Below is a small trained network, with its code and all its weights. Each question gives an input and a target symbol and asks what happens when units are switched off, that is, made to give their printed mean instead of their output.

import numpy as np


def w(rows, s, z=0):
    codes = np.array(rows[::2]) - 128.0
    scale = np.full(codes.shape[1], s)
    scale[-1] = z or s
    return codes * scale


def f(y):
    return np.maximum(y, 0)


def softmax(a):
    e = np.exp(a - a.max(-1, keepdims=True))
    return e / e.sum(-1, keepdims=True)


def log_softmax(a):
    a = a - a.max(-1, keepdims=True)
    return a - np.log(np.exp(a).sum(-1, keepdims=True))


def net(x, mask):
    ids = ['αβγδεζθλμξπστφψω'.index(c) for c in x.split()]
    T = len(ids)
    res = E[ids] + P[:T]
    u = 0
    for l in range(2):
        r = res
        for j in range(3):
            rows = slice(2 * j, 2 * j + 2)
            q, k, v = (r @ M[l][rows].T for M in (Q, K, V))
            z = softmax(np.where(np.tri(T) > 0, q @ k.T / 2**0.5, -1e9)) @ v
            o = O[l][rows]
            res = res + np.where(mask[u + j], z, o[:, -1]) @ o[:, :-1]
        u += 3
        y = f(res @ A[l][:, :-1].T + A[l][:, -1])
        res = res + np.where(mask[u : u + 12], y, B[l][:, -1]) @ B[l][:, :-1]
        u += 12
    return log_softmax(res[-1] @ U[:, :-1].T + U[:, -1])


Q, K, V, O, A, B = {}, {}, {}, {}, {}, {}
E = w([
[76,59,135],'α',
[169,114,91],'β',
[73,107,75],'γ',
[156,102,133],'δ',
[147,69,168],'ε',
[193,109,157],'ζ',
[133,194,88],'θ',
[56,91,106],'λ',
[176,142,124],'μ',
[81,107,124],'ξ',
[172,158,126],'π',
[207,197,106],'σ',
[29,94,52],'τ',
[174,173,125],'φ',
[230,198,122],'ψ',
[9,85,240],'ω',
],0.014)
P = w([
[111,153,142],'0',
[181,8,2],'1',
[110,168,159],'2',
[84,243,189],'3',
[192,13,32],'4',
[112,160,155],'5',
[85,237,186],'6',
[206,26,47],'7',
[115,159,155],'8',
[85,236,184],'9',
[209,32,51],'10',
[113,154,154],'11',
],0.007)
Q[0] = w([
[175,1,69],'L0H0',
[97,190,208],'L0H0',
[154,171,158],'L0H1',
[59,161,174],'L0H1',
[146,206,122],'L0H2',
[103,226,164],'L0H2',
],0.0096)
K[0] = w([
[165,86,184],'L0H0',
[36,120,143],'L0H0',
[215,66,202],'L0H1',
[50,14,227],'L0H1',
[133,181,99],'L0H2',
[253,173,75],'L0H2',
],0.0078)
V[0] = w([
[229,70,136],'L0H0',
[156,92,144],'L0H0',
[175,88,4],'L0H1',
[12,126,219],'L0H1',
[129,89,82],'L0H2',
[204,235,144],'L0H2',
],0.0043)
O[0] = w([
[92,23,2,185],'L0H0',
[168,105,162,130],'L0H0',
[140,67,115,252],'L0H1',
[76,165,187,3],'L0H1',
[165,202,90,169],'L0H2',
[102,240,189,146],'L0H2',
],0.005,0.00063)
A[0] = w([
[130,113,190,112],'L0N0',
[124,62,165,55],'L0N1',
[65,164,105,155],'L0N2',
[175,67,124,253],'L0N3',
[178,84,162,113],'L0N4',
[69,157,208,115],'L0N5',
[132,20,66,84],'L0N6',
[4,141,194,105],'L0N7',
[120,136,75,154],'L0N8',
[122,140,67,165],'L0N9',
[77,177,80,161],'L0N10',
[178,152,160,103],'L0N11',
],0.011,0.004)
B[0] = w([
[2,105,192,152],'L0N0',
[56,142,48,158],'L0N1',
[76,197,161,185],'L0N2',
[158,43,78,254],'L0N3',
[89,122,152,173],'L0N4',
[173,221,46,190],'L0N5',
[98,201,104,246],'L0N6',
[165,211,21,202],'L0N7',
[25,60,168,178],'L0N8',
[60,136,196,190],'L0N9',
[73,133,239,197],'L0N10',
[231,168,101,157],'L0N11',
],0.0055,0.0059)
Q[1] = w([
[132,83,254],'L1H0',
[59,82,150],'L1H0',
[132,197,151],'L1H1',
[134,83,98],'L1H1',
[87,126,123],'L1H2',
[152,60,49],'L1H2',
],0.0082)
K[1] = w([
[74,109,134],'L1H0',
[8,125,178],'L1H0',
[126,143,71],'L1H1',
[139,125,198],'L1H1',
[119,56,169],'L1H2',
[108,126,194],'L1H2',
],0.011)
V[1] = w([
[179,107,190],'L1H0',
[2,147,107],'L1H0',
[20,186,116],'L1H1',
[232,124,62],'L1H1',
[91,81,189],'L1H2',
[139,246,64],'L1H2',
],0.0047)
O[1] = w([
[134,120,207,48],'L1H0',
[48,108,225,212],'L1H0',
[4,104,98,255],'L1H1',
[209,63,155,105],'L1H1',
[47,104,106,85],'L1H2',
[181,161,104,211],'L1H2',
],0.0043,0.0026)
A[1] = w([
[212,119,208,125],'L1N0',
[167,172,40,156],'L1N1',
[139,31,255,185],'L1N2',
[132,84,89,210],'L1N3',
[176,19,71,86],'L1N4',
[152,210,188,253],'L1N5',
[80,139,194,244],'L1N6',
[119,23,115,70],'L1N7',
[198,196,146,49],'L1N8',
[127,71,113,191],'L1N9',
[61,213,56,205],'L1N10',
[189,115,186,109],'L1N11',
],0.01,0.0058)
B[1] = w([
[195,211,112,142],'L1N0',
[41,102,76,175],'L1N1',
[211,1,183,143],'L1N2',
[150,107,95,179],'L1N3',
[81,136,169,178],'L1N4',
[151,188,183,212],'L1N5',
[118,85,162,192],'L1N6',
[133,171,170,161],'L1N7',
[53,73,28,150],'L1N8',
[209,132,81,170],'L1N9',
[145,108,124,248],'L1N10',
[182,203,96,136],'L1N11',
],0.0086,0.013)
U = w([
[70,82,3,150],'α',
[112,100,46,243],'β',
[41,99,166,62],'γ',
[152,116,147,167],'δ',
[112,54,220,119],'ε',
[218,154,154,95],'ζ',
[108,186,254,180],'θ',
[74,139,132,82],'λ',
[145,170,118,121],'μ',
[92,152,133,103],'ξ',
[141,179,120,149],'π',
[138,190,87,38],'σ',
[26,122,173,69],'τ',
[131,179,112,75],'φ',
[152,203,63,2],'ψ',
[60,192,84,4],'ω',
],0.0087,0.0043)

Each question gives the input, a string of symbols that net reads in full, and the target symbol t.
The units are the heads (2 rows each of Q, K, V and O) and the neurons (one row each of A and B). Each row of codes is followed by its name. A weight is (code - 128) times the scale printed after its matrix; where a second scale follows, it is the last column's (O, A, B and U).
mask holds one flag per unit, layer by layer, with each layer's heads first. A switched-off unit (its flag False) gives its mean, the last column of its rows in O or B, instead of its output. The means were averaged over made-up inputs and are rounded, as every weight is.
A unit's drop is (log p(t) with every unit on - log p(t) with that unit switched off) / (log p(t) with every unit on - log p(t) with every unit switched off).
The circuit of an input: a set's keep is (log p(t) with only the set's units on - log p(t) with every unit switched off) / (log p(t) with every unit on - log p(t) with every unit switched off). Starting from the 12 units with the biggest drops (on a tie, the unit counted first), units are removed one at a time, each time the one whose removal leaves the highest keep (on an exact tie, the one counted first), for as long as the keep stays at least 0.8.
circuit, biggest first: the units of the circuit, biggest drop first
most important unit: the unit with the biggest drop
top k neurons: the k neurons with the biggest drops, biggest first
k most important neurons of layer l: the k neurons of layer l with the biggest drops, biggest first
which heads matter: for each layer, one digit per head in row order, 1 if its drop is at least 0.15 and else 0, layers parted by /
input θ σ θ θ ω θ ε ω α ε δ, target α: circuit, biggest first => L1N5, L0H2, L0N3
input β θ ψ ε θ ψ γ α ζ, target ζ: most important unit => L0N7
input ε ε ε θ μ, target α: circuit, biggest first => L1N5, L1N1
input θ δ ξ τ ζ ζ θ, target θ: circuit, biggest first => L1N5, L0N10
input γ δ ε π π ω δ ζ, target α: circuit, biggest first => L1N5, L0H0, L0N3
input α ζ δ θ φ, target α: circuit, biggest first => L1N5, L1N1, L0H0
input λ θ θ θ α ε ξ ζ α γ π, target α: circuit, biggest first => L1N5, L1N1, L0N3
input α ξ β δ ω τ φ α ψ θ ζ, target α: circuit, biggest first => L1N5, L0H2, L0N3
input σ θ ω γ θ π δ ε ε ζ ψ, target α: circuit, biggest first => L1N1, L1N8, L1H0
input ε θ ε ζ φ, target α: circuit, biggest first => L1N5, L1N1
input ω θ γ π σ λ ζ ε, target α: circuit, biggest first => L0N1, L1N5, L0N3
input θ θ ε ω π δ ε ω, target α: circuit, biggest first => L0N7, L0N1, L1N5
input σ ε ω θ, target ω: 3 most important neurons of layer 0 => L0N5, L0N7, L0N11
input α α β θ ε ε, target ε: top 4 neurons => L1N2, L0N7, L0N5, L0N0
input γ ε φ ζ β ξ θ δ δ ε μ, target α: 3 most important neurons of layer 0 => L0N10, L0N6, L0N3
input λ θ ζ γ, target θ: 2 most important neurons of layer 0 => L0N10, L0N3
input θ ε ζ μ ω, target α: which heads matter => 000 / 000
input δ ζ θ ψ θ ζ θ α μ θ π, target α: 2 most important neurons of layer 0 => L0N10, L0N3
input θ θ θ ε ψ, target α: 2 most important neurons of layer 1 => L1N1, L1N5
input ξ λ ζ, target ζ: 4 most important neurons of layer 1 => L1N2, L1N0, L1N1, L1N11
input θ θ γ ε ω ε γ α ζ γ, target θ: top 4 neurons => L0N10, L0N3, L0N2, L1N5
input β ψ π ω ω γ θ, target ω: which heads matter => 111 / 100
